Below is a small trained network, with its code and all its weights. Each question gives an input and a class and asks what happens when units are switched off, that is, made to give their printed mean instead of their output.

import numpy as np


def w(rows, s, z=0):
    codes = np.array(rows[::2]) - 128.0
    scale = np.full(codes.shape[1], s)
    scale[-1] = z or s
    return codes * scale


def f(y):
    return y / 2 * (1 + np.tanh(0.7978845608 * (y + 0.044715 * y**3)))


def log_softmax(a):
    a = a - a.max(-1, keepdims=True)
    return a - np.log(np.exp(a).sum(-1, keepdims=True))


def net(x, mask):
    res = np.array(x, float).reshape(1, 4) / 4 @ E
    y = f(res @ A[0][:, :-1].T + A[0][:, -1])
    res = res + np.where(mask, y, B[0][:, -1]) @ B[0][:, :-1]
    return log_softmax(res[-1] @ U[:, :-1].T + U[:, -1])


A, B = {}, {}
E = w([
[240,112,226,204,254],'x0',
[138,145,197,146,85],'x1',
[126,131,110,146,133],'x2',
[233,13,51,146,42],'x3',
],0.0068)
A[0] = w([
[137,89,96,172,105,121],'n1',
[245,126,173,153,239,131],'n2',
[93,145,141,130,154,67],'n3',
[147,120,147,118,117,102],'n4',
[63,188,153,135,190,70],'n5',
[173,142,137,137,160,130],'n6',
[151,119,165,163,159,183],'n7',
[84,146,147,135,142,69],'n8',
[102,118,159,164,136,71],'n9',
[122,134,148,145,118,157],'n10',
[151,107,149,154,169,140],'n11',
[146,118,127,125,116,76],'n12',
[225,45,93,134,69,89],'n13',
[139,162,149,143,109,173],'n14',
[87,178,143,126,169,95],'n15',
[106,189,134,119,162,57],'n16',
[49,158,81,91,14,176],'n17',
[170,140,145,129,151,162],'n18',
[149,119,143,140,159,133],'n19',
[125,137,148,106,135,6],'n20',
[92,148,147,131,144,84],'n21',
],0.012,0.0012)
B[0] = w([
[145,155,177,115,114,156],'n1',
[25,75,58,185,72,250],'n2',
[166,127,144,106,119,147],'n3',
[136,133,125,128,131,131],'n4',
[238,171,188,76,121,197],'n5',
[91,119,103,150,133,157],'n6',
[90,111,106,137,140,171],'n7',
[175,113,137,141,160,149],'n8',
[132,135,115,124,151,136],'n9',
[109,134,114,113,134,133],'n10',
[66,132,109,131,108,165],'n11',
[143,137,141,131,136,131],'n12',
[244,220,224,37,188,223],'n13',
[132,116,93,116,135,137],'n14',
[192,148,167,94,146,173],'n15',
[192,143,159,105,106,164],'n16',
[22,59,57,218,131,231],'n17',
[105,111,95,122,123,154],'n18',
[103,119,106,131,115,151],'n19',
[150,116,144,138,132,128],'n20',
[149,135,132,95,128,148],'n21',
],0.011,0.012)
U = w([
[27,22,107,183,90,2],'0',
[255,144,218,44,155,254],'1',
],0.0075,6.7e-05)

Each question gives the input, the list of numbers given to net, and the class t.
The units are the neurons (one row each of A and B). Each row of codes is followed by its name. A weight is (code - 128) times the scale printed after its matrix; where a second scale follows, it is the last column's (A, B and U).
mask holds one flag per neuron, in row order. A switched-off neuron (its flag False) gives its mean, the last column of its row in B, instead of its output. The means were averaged over made-up inputs and are rounded, as every weight is.
A unit's drop is (log p(t) with every unit on - log p(t) with that unit switched off) / (log p(t) with every unit on - log p(t) with every unit switched off).
unit that matters most: the unit with the biggest drop
top k neurons: the k neurons with the biggest drops, biggest first
drop when u is switched off: that unit's drop, to one decimal
input [5,-4,-4,-4], class 0: unit that matters most : n2
input [6,8,0,6], class 0: top 2 neurons : (n2 n5)
input [-5,4,-2,6], class 1: top 2 neurons : (n13 n2)
input [-3,0,4,-4], class 1: top 2 neurons : (n2 n5)
input [-2,-6,8,4], class 1: top 2 neurons : (n2 n13)
input [7,6,-7,-7], class 0: top 4 neurons : (n2 n13 n7 n11)
input [6,5,-5,-5], class 0: top 2 neurons : (n2 n13)
input [3,8,-6,-3], class 0: top 2 neurons : (n13 n2)
input [3,-3,-5,8], class 1: drop when n13 is switched off : 1.8
input [-2,0,6,-4], class 1: drop when n2 is switched off : 0.5
input [8,3,-4,-7], class 0: drop when n13 is switched off : 0.4
